Here is a tiny trained network, its code and every weight. The questions are about switching its units off for an input and a class, where a switched-off unit gives its printed mean instead of its output.

import numpy as np


def w(rows, s, z=0):
    codes = np.array(rows[::2]) - 128.0
    scale = np.full(codes.shape[1], s)
    scale[-1] = z or s
    return codes * scale


def norm(h):
    return h / np.sqrt((h * h).mean(-1, keepdims=True) + 1e-5)


def f(y):
    return y / 2 * (1 + np.tanh(0.7978845608 * (y + 0.044715 * y**3)))


def log_softmax(a):
    a = a - a.max(-1, keepdims=True)
    return a - np.log(np.exp(a).sum(-1, keepdims=True))


def net(x, mask):
    res = np.array(x, float).reshape(1, 3) / 4 @ E
    u = 0
    for l in range(2):
        y = f(norm(res) @ A[l][:, :-1].T + A[l][:, -1])
        res = res + np.where(mask[u : u + 10], y, B[l][:, -1]) @ B[l][:, :-1]
        u += 10
    return log_softmax(norm(res)[-1] @ U[:, :-1].T + U[:, -1])


A, B = {}, {}
E = w([
[18,123,85,66,114,139,170,87,114,150],'x0',
[32,127,253,179,91,81,144,145,66,185],'x1',
[89,121,7,151,193,167,157,150,115,182],'x2',
],0.0038)
A[0] = w([
[121,153,244,103,45,76,102,92,91,138,207],'L0N1',
[167,147,65,116,123,131,62,145,168,94,21],'L0N2',
[124,121,82,23,121,144,127,58,186,64,105],'L0N3',
[39,137,190,119,91,97,170,97,99,141,54],'L0N4',
[197,153,252,97,92,82,69,152,183,27,5],'L0N5',
[253,177,172,126,89,115,47,117,126,75,112],'L0N6',
[205,116,93,140,156,150,101,166,173,77,32],'L0N7',
[100,170,67,152,187,143,143,158,121,144,10],'L0N8',
[104,99,101,144,111,112,159,155,119,85,86],'L0N9',
[115,111,40,94,155,156,104,144,72,172,51],'L0N10',
],0.0045,0.002)
B[0] = w([
[153,85,177,176,126,65,80,219,100,127,253],'L0N1',
[97,171,169,114,88,203,145,105,59,188,160],'L0N2',
[116,154,113,114,85,185,124,41,196,70,224],'L0N3',
[129,155,163,37,214,115,47,114,78,189,192],'L0N4',
[107,44,72,163,41,108,253,166,184,112,236],'L0N5',
[220,35,161,128,116,118,143,71,119,116,224],'L0N6',
[112,176,155,109,168,175,106,128,62,186,179],'L0N7',
[159,111,146,193,92,148,184,175,138,119,147],'L0N8',
[138,156,134,170,85,120,122,96,111,148,122],'L0N9',
[139,121,136,181,67,104,190,140,169,139,170],'L0N10',
],0.0047,0.0046)
A[1] = w([
[55,166,92,194,163,155,124,222,111,199,16],'L1N1',
[46,218,74,119,147,134,94,102,192,91,119],'L1N2',
[42,170,192,97,131,47,66,165,27,149,2],'L1N3',
[115,136,151,149,79,151,211,145,79,151,167],'L1N4',
[89,60,122,120,97,50,199,148,125,146,105],'L1N5',
[151,115,74,70,91,143,185,17,178,76,31],'L1N6',
[44,133,231,103,149,86,54,157,72,187,33],'L1N7',
[129,161,157,33,125,135,26,94,145,19,150],'L1N8',
[132,254,6,94,150,186,54,114,164,93,173],'L1N9',
[228,129,172,146,234,110,11,157,58,168,34],'L1N10',
],0.005,0.0014)
B[1] = w([
[191,92,107,151,132,184,161,201,188,103,178],'L1N1',
[88,225,173,146,77,64,119,153,192,142,178],'L1N2',
[66,129,75,39,124,236,27,156,53,67,231],'L1N3',
[155,161,83,114,162,109,68,181,132,154,164],'L1N4',
[148,156,129,165,153,69,114,173,44,131,185],'L1N5',
[87,145,152,43,108,185,122,105,127,174,255],'L1N6',
[82,64,87,40,104,231,57,111,98,70,241],'L1N7',
[173,114,67,242,207,129,113,195,179,124,173],'L1N8',
[64,104,177,146,114,2,122,149,98,130,235],'L1N9',
[71,197,163,123,188,75,154,32,95,86,209],'L1N10',
],0.0053,0.0045)
U = w([
[111,147,137,155,183,160,139,126,132,61,17],'0',
[135,146,80,202,152,118,179,219,147,170,163],'1',
[182,101,137,63,86,240,153,60,157,127,134],'2',
[64,97,122,52,128,180,46,173,44,103,182],'3',
[169,184,157,148,200,98,149,51,56,154,124],'4',
[171,56,182,189,70,9,140,158,121,86,137],'5',
[119,126,116,126,140,114,69,142,182,96,2],'6',
[25,200,103,91,78,97,149,95,183,164,160],'7',
],0.015,0.0051)

Each question gives the input, the list of numbers given to net, and the class t.
The units are the neurons (one row each of A and B). Each row of codes is followed by its name. A weight is (code - 128) times the scale printed after its matrix; where a second scale follows, it is the last column's (A, B and U).
mask holds one flag per neuron, layer by layer. A switched-off neuron (its flag False) gives its mean, the last column of its row in B, instead of its output. The means were averaged over made-up inputs and are rounded, as every weight is.
A unit's drop is (log p(t) with every unit on - log p(t) with that unit switched off) / (log p(t) with every unit on - log p(t) with every unit switched off).
most important unit: the unit with the biggest drop
k most important neurons: the k neurons with the biggest drops, biggest first
k most important neurons of layer l: the k neurons of layer l with the biggest drops, biggest first
drop when u is switched off: that unit's drop, to one decimal
input [1,-4,5], class 7: most important neuron	[L0N1]
input [5,4,7], class 1: 4 most important neurons of layer 0	[L0N1 L0N10 L0N8 L0N7]
input [-8,-5,-2], class 2: 2 most important neurons	[L0N5 L0N1]
input [-6,-3,-1], class 2: 3 most important neurons	[L0N1 L0N5 L1N9]
input [5,-1,-4], class 6: 2 most important neurons	[L0N3 L1N8]
input [-2,-4,4], class 1: 2 most important neurons of layer 1	[L1N7 L1N3]
input [6,-3,-6], class 2: 4 most important neurons of layer 0	[L0N3 L0N1 L0N7 L0N5]
input [-1,-2,0], class 2: 2 most important neurons	[L0N6 L0N1]
input [3,-4,-8], class 2: 3 most important neurons of layer 1	[L1N9 L1N6 L1N2]
input [2,-3,-5], class 2: 3 most important neurons	[L0N3 L1N6 L1N9]
input [-3,-2,-3], class 5: 2 most important neurons of layer 0	[L0N5 L0N3]
input [3,-2,5], class 7: 2 most important neurons of layer 1	[L1N8 L1N6]
input [-5,-4,4], class 4: drop when L0N5 is switched off	0.4
input [-7,6,8], class 1: most important unit	L0N4
input [-8,-3,2], class 4: drop when L1N10 is switched off	0.1
input [-5,-1,-2], class 5: drop when L0N5 is switched off	0.3
input [1,-3,-7], class 5: drop when L0N1 is switched off	0.3
